Here is a tiny trained network, its code and every weight. The questions are about switching its units off for an input and a class, where a switched-off unit gives its printed mean instead of its output.

import numpy as np


def w(rows, s, z=0):
    codes = np.array(rows[::2]) - 128.0
    scale = np.full(codes.shape[1], s)
    scale[-1] = z or s
    return codes * scale


def norm(h):
    return h / np.sqrt((h * h).mean(-1, keepdims=True) + 1e-5)


def f(y):
    return np.maximum(y, 0)


def log_softmax(a):
    a = a - a.max(-1, keepdims=True)
    return a - np.log(np.exp(a).sum(-1, keepdims=True))


def net(x, mask):
    res = np.array(x, float).reshape(1, 2) / 4 @ E
    u = 0
    for l in range(3):
        y = f(norm(res) @ A[l][:, :-1].T + A[l][:, -1])
        res = res + np.where(mask[u : u + 5], y, B[l][:, -1]) @ B[l][:, :-1]
        u += 5
    return log_softmax(norm(res)[-1] @ U[:, :-1].T + U[:, -1])


A, B = {}, {}
E = w([
[153,156,75,249,57,102,147,163],'x0',
[93,17,149,167,104,115,118,2],'x1',
],0.0084)
A[0] = w([
[180,147,119,224,37,71,89,92,92],'L0N1',
[101,225,66,200,83,75,122,213,2],'L0N2',
[141,232,116,148,175,98,141,200,76],'L0N3',
[193,254,93,141,105,98,179,159,85],'L0N4',
[227,117,112,184,42,61,227,230,61],'L0N5',
],0.0078,0.007)
B[0] = w([
[189,136,164,90,65,101,229,133,246],'L0N1',
[85,201,156,255,102,189,11,65,236],'L0N2',
[206,111,108,6,54,111,214,147,240],'L0N3',
[48,211,146,228,237,127,71,47,252],'L0N4',
[65,198,134,236,148,193,161,27,255],'L0N5',
],0.0077,0.0065)
A[1] = w([
[130,84,95,177,48,24,232,127,9],'L1N1',
[55,47,204,84,254,152,30,38,21],'L1N2',
[130,76,99,127,140,79,129,177,67],'L1N3',
[40,91,148,169,45,105,204,81,117],'L1N4',
[110,143,98,189,60,84,55,73,235],'L1N5',
],0.0083,0.0015)
B[1] = w([
[125,110,72,112,134,136,195,96,193],'L1N1',
[157,168,156,188,99,54,97,85,254],'L1N2',
[134,106,118,76,197,77,193,163,128],'L1N3',
[162,81,101,74,169,154,159,246,234],'L1N4',
[89,137,131,111,183,121,154,147,213],'L1N5',
],0.011,0.0095)
A[2] = w([
[153,142,47,173,104,187,80,220,218],'L2N1',
[67,119,140,136,92,86,24,74,74],'L2N2',
[159,67,96,158,121,124,244,140,6],'L2N3',
[124,143,105,74,186,92,98,131,211],'L2N4',
[115,160,110,83,159,156,197,142,164],'L2N5',
],0.011,0.0022)
B[2] = w([
[31,123,157,165,184,102,170,15,167],'L2N1',
[171,157,139,123,67,28,81,155,217],'L2N2',
[37,85,55,2,89,40,91,76,253],'L2N3',
[141,96,119,147,27,166,119,167,191],'L2N4',
[119,87,150,94,137,166,72,171,255],'L2N5',
],0.01,0.0071)
U = w([
[155,129,152,38,104,214,89,230,108],'0',
[171,96,110,145,180,130,171,138,33],'1',
[206,54,109,177,192,162,194,139,36],'2',
[174,80,111,164,175,145,178,145,17],'3',
[42,32,41,49,146,61,199,85,166],'4',
[190,134,160,167,82,6,86,115,194],'5',
[167,71,101,183,175,136,161,170,1],'6',
[60,201,123,248,174,182,161,93,209],'7',
],0.015,0.008)

Each question gives the input, the list of numbers given to net, and the class t.
The units are the neurons (one row each of A and B). Each row of codes is followed by its name. A weight is (code - 128) times the scale printed after its matrix; where a second scale follows, it is the last column's (A, B and U).
mask holds one flag per neuron, layer by layer. A switched-off neuron (its flag False) gives its mean, the last column of its row in B, instead of its output. The means were averaged over made-up inputs and are rounded, as every weight is.
A unit's drop is (log p(t) with every unit on - log p(t) with that unit switched off) / (log p(t) with every unit on - log p(t) with every unit switched off).
The circuit of an input: a set's keep is (log p(t) with only the set's units on - log p(t) with every unit switched off) / (log p(t) with every unit on - log p(t) with every unit switched off). Starting from the 12 units with the biggest drops (on a tie, the unit counted first), units are removed one at a time, each time the one whose removal leaves the highest keep (on an exact tie, the one counted first), for as long as the keep stays at least 0.8.
units of the circuit, in order: the units of the circuit, biggest drop first
k most important neurons: the k neurons with the biggest drops, biggest first
top k neurons in layer l: the k neurons of layer l with the biggest drops, biggest first
drop of u: that unit's drop, to one decimal
input [3,1], class 4: units of the circuit, in order => [L1N2]
input [-1,4], class 5: 4 most important neurons => [L0N1 L0N3 L1N2 L0N5]
input [-2,6], class 5: 2 most important neurons => [L1N2 L0N1]
input [-1,-5], class 0: 3 most important neurons => [L0N3 L1N2 L0N5]
input [8,1], class 7: top 2 neurons in layer 0 => [L0N2 L0N5]
input [-2,2], class 5: 2 most important neurons => [L0N1 L0N3]
input [-7,-4], class 0: 2 most important neurons => [L0N4 L0N2]
input [-2,0], class 5: 2 most important neurons => [L0N1 L0N3]
input [0,0], class 0: top 3 neurons in layer 1 => [L1N2 L1N4 L1N1]
input [7,2], class 4: 4 most important neurons => [L0N1 L2N3 L1N4 L1N2]
input [-4,-1], class 5: drop of L0N3 => 1.1
input [-2,-5], class 0: drop of L1N2 => 0.2
